Below are the code and all the weights of a small trained network. Each question names an input and a target symbol and asks about switching units off, where a switched-off unit gives its printed mean instead of its output.

import numpy as np


def w(rows, s, z=0):
    codes = np.array(rows[::2]) - 128.0
    scale = np.full(codes.shape[1], s)
    scale[-1] = z or s
    return codes * scale


def norm(h):
    return h / np.sqrt((h * h).mean(-1, keepdims=True) + 1e-5)


def f(y):
    return y / 2 * (1 + np.tanh(0.7978845608 * (y + 0.044715 * y**3)))


def softmax(a):
    e = np.exp(a - a.max(-1, keepdims=True))
    return e / e.sum(-1, keepdims=True)


def log_softmax(a):
    a = a - a.max(-1, keepdims=True)
    return a - np.log(np.exp(a).sum(-1, keepdims=True))


def net(x, mask):
    ids = ['ΓΛαδεθμτφ'.index(c) for c in x.split()]
    T = len(ids)
    res = E[ids] + P[:T]
    q, k, v = (norm(res) @ M[0].T for M in (Q, K, V))
    z = softmax(np.where(np.tri(T) > 0, q @ k.T / 2**0.5, -1e9)) @ v
    res = res + np.where(mask[0], z, O[0][:, -1]) @ O[0][:, :-1]
    y = f(norm(res) @ A[0][:, :-1].T + A[0][:, -1])
    res = res + np.where(mask[1:17], y, B[0][:, -1]) @ B[0][:, :-1]
    return log_softmax(norm(res)[-1] @ U[:, :-1].T + U[:, -1])


Q, K, V, O, A, B = {}, {}, {}, {}, {}, {}
E = w([
[109,59,149,101,210],'Γ',
[78,31,142,122,225],'Λ',
[128,87,171,31,158],'α',
[138,111,145,1,120],'δ',
[116,57,153,101,198],'ε',
[112,66,168,74,172],'θ',
[122,23,226,108,158],'μ',
[216,72,60,161,109],'τ',
[98,15,199,107,191],'φ',
],0.0099)
P = w([
[140,244,115,121,133],'0',
[93,30,54,123,248],'1',
[192,186,191,141,134],'2',
[143,46,78,94,153],'3',
[187,182,186,145,148],'4',
[118,31,89,210,165],'5',
[187,182,185,145,140],'6',
[136,80,106,169,105],'7',
[191,188,188,132,135],'8',
],0.013)
Q[0] = w([
[7,65,70,105,28],'head 0',
[97,166,89,146,149],'head 0',
],0.011)
K[0] = w([
[180,12,141,130,126],'head 0',
[184,74,151,123,116],'head 0',
],0.011)
V[0] = w([
[113,96,248,122,95],'head 0',
[14,90,130,116,179],'head 0',
],0.011)
O[0] = w([
[164,165,143,181,233,3],'head 0',
[207,66,54,6,197,76],'head 0',
],0.015,0.0027)
A[0] = w([
[163,102,123,113,200,162],'neuron 0',
[164,79,79,76,153,126],'neuron 1',
[42,106,129,144,138,183],'neuron 2',
[227,104,146,121,104,116],'neuron 3',
[123,221,71,87,174,73],'neuron 4',
[119,58,61,62,103,188],'neuron 5',
[177,120,75,111,159,108],'neuron 6',
[134,151,57,156,62,127],'neuron 7',
[119,212,162,193,176,108],'neuron 8',
[133,136,128,127,146,101],'neuron 9',
[120,161,181,79,211,255],'neuron 10',
[156,159,143,172,111,143],'neuron 11',
[147,180,83,170,191,115],'neuron 12',
[168,230,139,134,236,20],'neuron 13',
[119,207,171,168,109,142],'neuron 14',
[157,248,146,118,131,44],'neuron 15',
],0.014,0.0069)
B[0] = w([
[160,131,106,74,75,218],'neuron 0',
[95,89,148,84,109,224],'neuron 1',
[158,166,89,40,136,157],'neuron 2',
[95,128,108,173,137,175],'neuron 3',
[141,117,138,172,52,131],'neuron 4',
[149,112,185,145,192,246],'neuron 5',
[74,122,145,116,108,177],'neuron 6',
[150,178,110,196,92,152],'neuron 7',
[92,92,159,136,222,165],'neuron 8',
[138,152,144,158,130,124],'neuron 9',
[145,160,46,251,93,214],'neuron 10',
[113,171,128,114,144,154],'neuron 11',
[139,111,180,64,128,147],'neuron 12',
[184,178,200,50,76,162],'neuron 13',
[60,104,119,51,155,178],'neuron 14',
[139,77,121,170,206,139],'neuron 15',
],0.011,0.012)
U = w([
[119,35,128,147,103,144],'Γ',
[102,82,91,13,146,234],'Λ',
[48,125,119,199,199,8],'α',
[46,143,115,111,153,98],'δ',
[157,61,132,227,88,4],'ε',
[147,132,37,218,76,138],'θ',
[159,187,164,127,173,250],'μ',
[52,136,121,108,8,229],'τ',
[204,158,92,83,37,105],'φ',
],0.012,0.002)

Each question gives the input, a string of symbols that net reads in full, and the target symbol t.
The units are the heads (2 rows each of Q, K, V and O) and the neurons (one row each of A and B). Each row of codes is followed by its name. A weight is (code - 128) times the scale printed after its matrix; where a second scale follows, it is the last column's (O, A, B and U).
mask holds one flag per unit, heads first, then neurons. A switched-off unit (its flag False) gives its mean, the last column of its rows in O or B, instead of its output. The means were averaged over made-up inputs and are rounded, as every weight is.
A unit's drop is (log p(t) with every unit on - log p(t) with that unit switched off) / (log p(t) with every unit on - log p(t) with every unit switched off).
The circuit of an input: a set's keep is (log p(t) with only the set's units on - log p(t) with every unit switched off) / (log p(t) with every unit on - log p(t) with every unit switched off). Starting from the 12 units with the biggest drops (on a tie, the unit counted first), units are removed one at a time, each time the one whose removal leaves the highest keep (on an exact tie, the one counted first), for as long as the keep stays at least 0.8.
units of the circuit, in order: the units of the circuit, biggest drop first
most important unit: the unit with the biggest drop
k most important neurons: the k neurons with the biggest drops, biggest first
drop of u: that unit's drop, to one decimal
input τ ε ε δ τ μ, target Λ: units of the circuit, in order -> [neuron 2]
input φ τ Γ, target φ: 2 most important neurons -> [neuron 13; neuron 10]
input τ τ τ τ, target θ: units of the circuit, in order -> [head 0; neuron 7; neuron 1]
input Γ τ μ μ μ θ τ τ Λ, target Γ: units of the circuit, in order -> [head 0; neuron 10; neuron 14; neuron 2]
input φ τ τ α δ τ δ, target φ: units of the circuit, in order -> [head 0; neuron 13; neuron 10; neuron 5]
input μ μ φ μ μ α α, target μ: 2 most important neurons -> [neuron 13; neuron 8]
input φ φ τ μ δ, target φ: units of the circuit, in order -> [head 0; neuron 13; neuron 10; neuron 0]
input μ μ θ α τ τ τ τ Λ, target μ: units of the circuit, in order -> [head 0; neuron 13]
input μ μ τ μ ε θ θ, target μ: 3 most important neurons -> [neuron 13; neuron 8; neuron 10]
input θ τ α τ τ, target θ: 3 most important neurons -> [neuron 3; neuron 5; neuron 8]
input Γ α τ τ τ τ τ, target Γ: 2 most important neurons -> [neuron 10; neuron 3]
input μ θ ε τ φ α μ, target μ: 2 most important neurons -> [neuron 13; neuron 8]
input τ τ τ τ τ μ τ ε, target Λ: 2 most important neurons -> [neuron 10; neuron 2]
input α μ μ τ Λ Γ, target Λ: most important unit -> neuron 0
input α ε Λ θ τ, target α: drop of head 0 -> 0.2
input α φ ε, target α: drop of head 0 -> 0.6
input τ τ φ μ τ φ Λ, target τ: drop of head 0 -> 1.3
input δ φ ε Γ α τ, target Λ: drop of head 0 -> 1.6
